Here is a tiny trained network, its code and every weight. The questions are about switching its units off for an input and a target symbol, where a switched-off unit gives its printed mean instead of its output.

import numpy as np


def w(rows, s, z=0):
    codes = np.array(rows[::2]) - 128.0
    scale = np.full(codes.shape[1], s)
    scale[-1] = z or s
    return codes * scale


def softmax(a):
    e = np.exp(a - a.max(-1, keepdims=True))
    return e / e.sum(-1, keepdims=True)


def log_softmax(a):
    a = a - a.max(-1, keepdims=True)
    return a - np.log(np.exp(a).sum(-1, keepdims=True))


def net(x, mask):
    ids = ['αγελμστψω'.index(c) for c in x.split()]
    T = len(ids)
    res = E[ids] + P[:T]
    u = 0
    for l in range(2):
        r = res
        for j in range(3):
            rows = slice(4 * j, 4 * j + 4)
            q, k, v = (r @ M[l][rows].T for M in (Q, K, V))
            z = softmax(np.where(np.tri(T) > 0, q @ k.T / 4**0.5, -1e9)) @ v
            o = O[l][rows]
            res = res + np.where(mask[u + j], z, o[:, -1]) @ o[:, :-1]
        u += 3
    return log_softmax(res[-1] @ U[:, :-1].T + U[:, -1])


Q, K, V, O = {}, {}, {}, {}
E = w([
[107,90,161,116],'α',
[209,46,145,195],'γ',
[171,139,235,150],'ε',
[129,216,165,42],'λ',
[84,183,37,57],'μ',
[31,186,164,146],'σ',
[99,92,39,166],'τ',
[215,134,104,83],'ψ',
[66,82,195,254],'ω',
],0.0062)
P = w([
[123,88,119,106],'0',
[144,182,107,170],'1',
[126,177,234,92],'2',
[93,9,135,49],'3',
[141,39,1,177],'4',
[162,216,100,198],'5',
[95,80,198,73],'6',
[175,251,97,225],'7',
],0.0089)
Q[0] = w([
[88,72,194,19],'0.h0',
[164,177,13,253],'0.h0',
[156,183,32,253],'0.h0',
[92,72,234,15],'0.h0',
[149,224,105,176],'0.h1',
[34,23,121,90],'0.h1',
[81,22,137,74],'0.h1',
[55,13,119,96],'0.h1',
[131,111,169,92],'0.h2',
[166,144,86,192],'0.h2',
[117,90,231,73],'0.h2',
[121,160,40,186],'0.h2',
],0.011)
K[0] = w([
[59,47,117,63],'0.h0',
[184,235,120,215],'0.h0',
[185,249,104,206],'0.h0',
[66,15,149,66],'0.h0',
[127,222,132,207],'0.h1',
[65,49,148,53],'0.h1',
[93,42,122,21],'0.h1',
[75,26,166,43],'0.h1',
[120,83,109,100],'0.h2',
[135,189,84,148],'0.h2',
[104,28,141,73],'0.h2',
[145,232,106,190],'0.h2',
],0.011)
V[0] = w([
[33,132,122,26],'0.h0',
[61,1,162,147],'0.h0',
[5,86,62,163],'0.h0',
[91,102,60,234],'0.h0',
[138,53,81,35],'0.h1',
[44,140,199,88],'0.h1',
[116,35,33,37],'0.h1',
[109,21,194,114],'0.h1',
[182,71,142,113],'0.h2',
[155,121,196,142],'0.h2',
[141,176,49,184],'0.h2',
[133,22,171,103],'0.h2',
],0.0066)
O[0] = w([
[84,161,150,2,35],'0.h0',
[110,34,160,97,3],'0.h0',
[3,66,137,96,15],'0.h0',
[23,44,100,238,108],'0.h0',
[168,94,93,45,168],'0.h1',
[102,141,202,41,73],'0.h1',
[150,67,65,35,157],'0.h1',
[164,62,153,88,124],'0.h1',
[185,97,133,129,159],'0.h2',
[158,135,181,179,154],'0.h2',
[80,138,82,158,129],'0.h2',
[183,59,160,110,109],'0.h2',
],0.0064,0.00066)
Q[1] = w([
[150,163,131,142],'1.h0',
[128,189,163,154],'1.h0',
[119,66,112,98],'1.h0',
[103,83,63,86],'1.h0',
[85,117,226,56],'1.h1',
[120,136,36,169],'1.h1',
[142,134,24,187],'1.h1',
[134,145,173,105],'1.h1',
[132,114,214,33],'1.h2',
[163,126,118,164],'1.h2',
[130,126,255,42],'1.h2',
[142,123,15,204],'1.h2',
],0.01)
K[1] = w([
[142,102,145,108],'1.h0',
[128,69,125,50],'1.h0',
[112,163,114,197],'1.h0',
[142,162,150,181],'1.h0',
[108,60,131,55],'1.h1',
[99,205,132,213],'1.h1',
[126,249,141,246],'1.h1',
[152,106,134,102],'1.h1',
[110,49,121,49],'1.h2',
[144,126,108,152],'1.h2',
[140,17,147,34],'1.h2',
[121,219,98,208],'1.h2',
],0.012)
V[1] = w([
[108,179,106,188],'1.h0',
[125,31,163,46],'1.h0',
[109,178,94,199],'1.h0',
[87,142,107,152],'1.h0',
[221,109,86,57],'1.h1',
[229,95,55,139],'1.h1',
[28,131,218,140],'1.h1',
[102,75,205,181],'1.h1',
[128,207,219,94],'1.h2',
[166,211,177,102],'1.h2',
[22,149,24,106],'1.h2',
[155,122,254,177],'1.h2',
],0.0076)
O[1] = w([
[112,163,143,165,40],'1.h0',
[131,77,99,88,253],'1.h0',
[111,170,141,165,32],'1.h0',
[103,150,151,130,84],'1.h0',
[170,136,69,116,141],'1.h1',
[192,128,39,226,168],'1.h1',
[73,78,225,69,85],'1.h1',
[120,10,204,180,108],'1.h1',
[220,238,232,6,113],'1.h2',
[201,216,160,64,135],'1.h2',
[2,153,88,58,121],'1.h2',
[214,67,249,177,118],'1.h2',
],0.0074,0.0045)
U = w([
[134,52,123,77,255],'α',
[130,59,106,253,23],'γ',
[214,125,216,153,61],'ε',
[168,213,150,33,42],'λ',
[50,172,72,77,107],'μ',
[48,136,204,62,242],'σ',
[28,96,79,177,99],'τ',
[176,187,33,164,157],'ψ',
[67,53,187,187,79],'ω',
],0.0044,0.0039)

Each question gives the input, a string of symbols that net reads in full, and the target symbol t.
The units are the heads (4 rows each of Q, K, V and O). Each row of codes is followed by its name. A weight is (code - 128) times the scale printed after its matrix; where a second scale follows, it is the last column's (O and U).
mask holds one flag per head, layer by layer. A switched-off head (its flag False) gives its mean, the last column of its rows in O, instead of its output. The means were averaged over made-up inputs and are rounded, as every weight is.
A unit's drop is (log p(t) with every unit on - log p(t) with that unit switched off) / (log p(t) with every unit on - log p(t) with every unit switched off).
The circuit of an input: a set's keep is (log p(t) with only the set's units on - log p(t) with every unit switched off) / (log p(t) with every unit on - log p(t) with every unit switched off). Starting from all 6 units, units are removed one at a time, each time the one whose removal leaves the highest keep (on an exact tie, the one counted first), for as long as the keep stays at least 0.8.
circuit, biggest first: the units of the circuit, biggest drop first
most important unit: the unit with the biggest drop
which heads matter: for each layer, one digit per head in row order, 1 if its drop is at least 0.15 and else 0, layers parted by /
drop of u: that unit's drop, to one decimal
input γ ψ λ γ ω, target ψ: circuit, biggest first => (0.h0 1.h1)
input μ ψ ψ σ μ ψ α, target σ: which heads matter => 100 / 110
input μ μ ψ λ σ, target μ: which heads matter => 001 / 001
input σ ψ α, target σ: most important unit => 1.h1
input ψ σ λ σ λ ε ψ, target σ: circuit, biggest first => (0.h0 1.h1)
input ε ψ λ ψ μ, target ψ: circuit, biggest first => (0.h0 1.h1)
input σ ψ σ ε ψ ψ α, target ε: circuit, biggest first => (1.h2 0.h2 0.h0)
input ψ μ μ ψ ω λ σ, target ψ: which heads matter => 010 / 010
input τ σ γ, target τ: circuit, biggest first => (1.h2 0.h1 0.h0)
input ε τ ψ σ μ, target τ: circuit, biggest first => (1.h2 0.h0)
input ε σ τ ε ψ, target σ: circuit, biggest first => (1.h1 0.h1 1.h2 0.h2)
input τ ψ ψ σ ω ψ ψ ω, target ω: which heads matter => 110 / 010
input σ ψ ψ σ λ, target ψ: which heads matter => 100 / 010
input ψ λ ψ ε λ, target λ: circuit, biggest first => (1.h2 0.h0 0.h1)
input ω ψ τ ψ ε ε λ, target ψ: which heads matter => 010 / 010
input τ γ σ ω, target ω: circuit, biggest first => (0.h0 1.h2 1.h1)
input τ ε α, target τ: circuit, biggest first => (1.h2 0.h1 0.h0)
input γ γ λ σ ε μ γ, target σ: circuit, biggest first => (0.h0 1.h1)
input λ ψ σ ψ ω σ ψ τ, target τ: circuit, biggest first => (0.h0 1.h2 0.h2)
input ψ ψ λ λ, target λ: circuit, biggest first => (0.h0 1.h2 1.h1)
input ψ γ ψ α ψ, target γ: circuit, biggest first => (0.h0 1.h2 1.h1)
input ω μ μ, target ω: circuit, biggest first => (0.h0 1.h2 1.h1 0.h1)
input σ σ λ, target σ: which heads matter => 100 / 010
input τ μ ψ σ σ α τ, target σ: which heads matter => 100 / 110
input ω λ σ γ ψ, target λ: which heads matter => 110 / 001
input ψ σ ψ, target ψ: drop of 0.h0 => 0.1
input α ψ μ λ ψ λ ψ, target λ: drop of 0.h1 => 0.1
input α λ σ γ, target γ: drop of 1.h1 => 0.3
input μ ψ σ, target μ: drop of 0.h0 => 0.2
